Here is a tiny trained network, its code and every weight. The questions are about switching its units off for an input and a class, where a switched-off unit gives its printed mean instead of its output.

import numpy as np


def w(rows, s, z=0):
    codes = np.array(rows[::2]) - 128.0
    scale = np.full(codes.shape[1], s)
    scale[-1] = z or s
    return codes * scale


def f(y):
    return np.maximum(y, 0)


def log_softmax(a):
    a = a - a.max(-1, keepdims=True)
    return a - np.log(np.exp(a).sum(-1, keepdims=True))


def net(x, mask):
    res = np.array(x, float).reshape(1, 6) / 4 @ E
    y = f(res @ A[0][:, :-1].T + A[0][:, -1])
    res = res + np.where(mask, y, B[0][:, -1]) @ B[0][:, :-1]
    return log_softmax(res[-1] @ U[:, :-1].T + U[:, -1])


A, B = {}, {}
E = w([
[149,9,127],'x0',
[131,127,130],'x1',
[129,128,123],'x2',
[123,131,128],'x3',
[202,128,249],'x4',
[129,126,128],'x5',
],0.011)
A[0] = w([
[183,148,165,157],'n0',
[211,78,111,100],'n1',
[85,198,163,246],'n2',
[125,200,135,106],'n3',
[76,139,26,65],'n4',
[182,156,175,72],'n5',
[149,197,117,122],'n6',
[185,2,66,26],'n7',
[159,126,184,2],'n8',
],0.013,0.0085)
B[0] = w([
[203,170,56,210],'n0',
[77,111,138,182],'n1',
[95,2,142,254],'n2',
[169,69,207,184],'n3',
[228,222,217,217],'n4',
[73,239,147,184],'n5',
[107,80,176,183],'n6',
[125,117,231,221],'n7',
[149,167,163,154],'n8',
],0.0089,0.01)
U = w([
[126,149,146,208],'0',
[187,255,181,54],'1',
[133,121,125,204],'2',
[169,101,115,184],'3',
[62,94,222,5],'4',
[84,150,136,178],'5',
[39,158,36,52],'6',
],0.0097,0.012)

Each question gives the input, the list of numbers given to net, and the class t.
The units are the neurons (one row each of A and B). Each row of codes is followed by its name. A weight is (code - 128) times the scale printed after its matrix; where a second scale follows, it is the last column's (A, B and U).
mask holds one flag per neuron, in row order. A switched-off neuron (its flag False) gives its mean, the last column of its row in B, instead of its output. The means were averaged over made-up inputs and are rounded, as every weight is.
A unit's drop is (log p(t) with every unit on - log p(t) with that unit switched off) / (log p(t) with every unit on - log p(t) with every unit switched off).
The circuit of an input: a set's keep is (log p(t) with only the set's units on - log p(t) with every unit switched off) / (log p(t) with every unit on - log p(t) with every unit switched off). Starting from all 9 units, units are removed one at a time, each time the one whose removal leaves the highest keep (on an exact tie, the one counted first), for as long as the keep stays at least 0.8.
units of the circuit, in order: the units of the circuit, biggest drop first
most important unit: the unit with the biggest drop
top k neurons: the k neurons with the biggest drops, biggest first
drop when u is switched off: that unit's drop, to one decimal
input [2,-1,6,5,7,4], class 1: top 2 neurons => (n5; n2)
input [-8,6,8,-5,5,3], class 2: top 2 neurons => (n2; n0)
input [-6,-5,2,4,5,-3], class 4: units of the circuit, in order => (n2)
input [7,-7,1,0,-7,5], class 1: units of the circuit, in order => (n4; n2)
input [-6,-3,-7,4,3,-3], class 2: top 2 neurons => (n7; n0)
input [5,-5,2,8,-8,-2], class 1: top 2 neurons => (n4; n2)
input [3,-2,6,0,8,-5], class 1: units of the circuit, in order => (n5; n2)
input [8,-5,-5,-2,0,-2], class 4: top 3 neurons => (n7; n0; n1)
input [-6,6,3,3,5,0], class 4: top 4 neurons => (n2; n6; n3; n4)
input [-8,0,6,0,6,-5], class 4: top 4 neurons => (n2; n6; n3; n4)
input [-7,-7,0,-8,-1,-5], class 3: units of the circuit, in order => (n5; n2)
input [8,-7,-1,6,-4,7], class 4: top 2 neurons => (n7; n0)
input [-6,8,3,-8,2,2], class 3: units of the circuit, in order => (n7; n2)
input [1,6,5,-5,8,-2], class 1: top 2 neurons => (n5; n0)
input [-8,4,8,-5,5,6], class 2: top 4 neurons => (n2; n0; n7; n4)
input [2,2,5,-3,-5,-4], class 1: top 2 neurons => (n4; n2)
input [-5,-5,8,1,4,7], class 2: units of the circuit, in order => (n2; n7)
input [8,5,-2,-1,3,6], class 4: most important unit => n7
input [4,5,4,3,5,-1], class 1: top 3 neurons => (n2; n0; n5)
input [-7,-5,-1,3,-5,4], class 4: drop when n2 is switched off => 0.9
input [-4,-3,4,-7,4,5], class 3: drop when n5 is switched off => -0.3
input [-1,-8,-4,8,-8,0], class 1: drop when n4 is switched off => 1.3
input [1,2,-3,7,-8,-1], class 1: drop when n4 is switched off => 1.0
